Each row has a name. Each question is about the rows just above it.

[-1.19 -4.07  2.58 -4.05 -0.15  1.38  0.58 -0.87 -0.64 -4.80 -0.28 -1.46
  0.20  5.71 -3.21 -2.22  1.22  5.10 -1.35 -1.66 -1.04  0.79  4.23 -0.46
  1.65  2.76  1.55  1.02  4.38  2.67 -0.09  4.34 -1.83 -2.43  0.87  2.04
 -3.06  3.90 -1.51  2.01  1.36  0.58  2.38  8.43  2.70 -2.38]  Z_307
[ 0.14  5.22 -2.54  2.92  1.66 -0.82 -1.63 -0.34  2.54  6.23 -2.07 -0.60
 -2.93 -8.96  4.92  3.14 -1.13 -6.11  3.07  1.66  2.61 -1.06 -0.79 -0.08
 -5.11 -4.17 -2.85 -0.17  4.39 -4.85  1.95 -7.85  3.24  6.60  0.24 -7.08
  4.24 -5.82 -0.20 -0.94 -4.15 -1.33 -3.97 -8.56 -3.62  6.61]  Z_126
[-0.08  5.58 -2.46  2.41  1.65 -1.05 -1.79 -0.24  2.53  6.23 -2.07 -0.59
 -2.93 -8.49  4.66  3.26  0.84  4.35 -0.26 -2.03  2.57 -1.01 -0.68 -0.10
 -5.53 -4.43 -3.18  0.31  3.82 -4.72  2.05 -7.71  3.60  6.79  0.06 -7.03
  4.46 -6.33 -0.30 -0.92 -4.47 -1.00 -4.33 -8.56 -3.61  6.30]  Z_77
[-1.66 -3.53  2.09 -4.13  0.83  1.87 -0.26 -2.05  0.28 -3.63 -1.84 -3.06
 -0.75  4.61 -2.24 -1.76  0.83  4.35 -0.26 -2.03 -1.38  0.59  5.64 -0.71
 -5.11 -4.17 -2.85 -0.17  4.38  2.68  1.26  2.56 -0.87 -0.32  0.24 -7.08
  4.24 -5.82 -0.21  2.28 -0.40 -0.40  0.85  8.77  2.39  0.47]  Z_553
After [2.54 6.23], its row goes on with
[-2.07 -0.60 -2.93 -8.96  4.92  3.14 -1.13 -6.11  3.07  1.66  2.61 -1.06
 -0.79 -0.08 -5.11 -4.17 -2.85 -0.17  4.39 -4.85  1.95 -7.85  3.24  6.60
  0.24 -7.08  4.24 -5.82 -0.20 -0.94 -4.15 -1.33 -3.97 -8.56 -3.62  6.61]
Go on from [ 0.83  4.35 -0.26 -2.03] to the end of its row.
[-1.38  0.59  5.64 -0.71 -5.11 -4.17 -2.85 -0.17  4.38  2.68  1.26  2.56
 -0.87 -0.32  0.24 -7.08  4.24 -5.82 -0.21  2.28 -0.40 -0.40  0.85  8.77
  2.39  0.47]
The rest of the row after [-5.11 -4.17 -2.85 -0.17  4.39]:
[-4.85  1.95 -7.85  3.24  6.60  0.24 -7.08  4.24 -5.82 -0.20 -0.94 -4.15
 -1.33 -3.97 -8.56 -3.62  6.61]
After [-8.56 -3.61], its row goes on with
[6.30]
After [ 0.24 -7.08  4.24 -5.82 -0.20], its row goes on with
[-0.94 -4.15 -1.33 -3.97 -8.56 -3.62  6.61]
The rest of the row after [-2.07 -0.60 -2.93]:
[-8.96  4.92  3.14 -1.13 -6.11  3.07  1.66  2.61 -1.06 -0.79 -0.08 -5.11
 -4.17 -2.85 -0.17  4.39 -4.85  1.95 -7.85  3.24  6.60  0.24 -7.08  4.24
 -5.82 -0.20 -0.94 -4.15 -1.33 -3.97 -8.56 -3.62  6.61]
The rest of the row after [4.38 2.68]:
[ 1.26  2.56 -0.87 -0.32  0.24 -7.08  4.24 -5.82 -0.21  2.28 -0.40 -0.40
  0.85  8.77  2.39  0.47]

[-3.33 -0.50 -3.96  1.89  5.62 -6.73  6.79 -2.81  5.74  8.78  3.18] -> Z_523
[-3.32 -0.50  1.62 -1.58 -2.94  5.17  6.79 -2.80  5.74  8.78 -4.21] -> Z_375
[-3.32 -0.51  1.62 -1.58 -2.94 -1.08 -0.09  3.55 -1.77  1.13  1.36] -> Z_126
[-3.33 -0.50  1.62 -1.58  5.63  5.16 -0.57 -7.35  3.82 -3.50  0.65] -> Z_812
Go on from [-1.77  1.13] to the end of its row.
[1.36]
After [-1.58  5.63], its row goes on with
[ 5.16 -0.57 -7.35  3.82 -3.50  0.65]
After [ 5.16 -0.57 -7.35  3.82], its row goes on with
[-3.50  0.65]
After [-3.32 -0.51], its row goes on with
[ 1.62 -1.58 -2.94 -1.08 -0.09  3.55 -1.77  1.13  1.36]
The rest of the row after [ 6.79 -2.81  5.74]:
[8.78 3.18]
The rest of the row after [-3.32 -0.50  1.62 -1.58]:
[-2.94  5.17  6.79 -2.80  5.74  8.78 -4.21]
Go on from [-3.32 -0.50] to the end of its row.
[ 1.62 -1.58 -2.94  5.17  6.79 -2.80  5.74  8.78 -4.21]

[-4.96 -6.72 -3.60 -2.40 -0.92  6.84  1.14]  Z_919
[-3.03 -6.46 -5.59  3.62  7.54 -1.56 -6.40]  Z_874
[-3.03 -6.46 -5.59  3.62  7.55 -1.56 -5.88]  Z_669
[ 7.36 -4.45 -3.87 -2.40 -0.93  3.95  6.80]  Z_77
Go on from [-2.40 -0.92] to the end of its row.
[6.84 1.14]
After [-5.59  3.62  7.54], its row goes on with
[-1.56 -6.40]

[ 1.25  3.71 -0.71  0.81 -3.64 -2.54 -3.39 -0.77 -0.33 -5.47  0.49  1.07
 -0.55  1.68] = Z_77
[-2.72 -1.40 -0.44  1.66  7.02 -3.11  6.35  0.39 -3.95 -0.63  1.11 -0.65
  4.06  3.39] = Z_553
[-2.72 -1.40 -0.71  0.80  6.50 -3.11  6.35  0.39 -3.95 -6.38 -0.24  1.06
 -0.55  0.49] = Z_874
[ 1.55 -3.10 -0.17  0.00 -3.65 -2.54 -3.39  1.61  0.76 -0.63  0.92 -0.02
  5.08  1.72] = Z_669
[ 1.25  3.71 -0.71  0.81  1.05 -1.41 -0.80  1.61  0.77 -5.47  0.49  1.07
 -0.55  1.68] = Z_126
After [-1.41 -0.80], its row goes on with
[ 1.61  0.77 -5.47  0.49  1.07 -0.55  1.68]
Go on from [-0.71  0.81 -3.64] to the end of its row.
[-2.54 -3.39 -0.77 -0.33 -5.47  0.49  1.07 -0.55  1.68]
Go on from [-0.33 -5.47  0.49] to the end of its row.
[ 1.07 -0.55  1.68]
The rest of the row after [ 1.55 -3.10 -0.17  0.00 -3.65]:
[-2.54 -3.39  1.61  0.76 -0.63  0.92 -0.02  5.08  1.72]
The rest of the row after [1.61 0.76]:
[-0.63  0.92 -0.02  5.08  1.72]
Go on from [-3.65 -2.54 -3.39] to the end of its row.
[ 1.61  0.76 -0.63  0.92 -0.02  5.08  1.72]

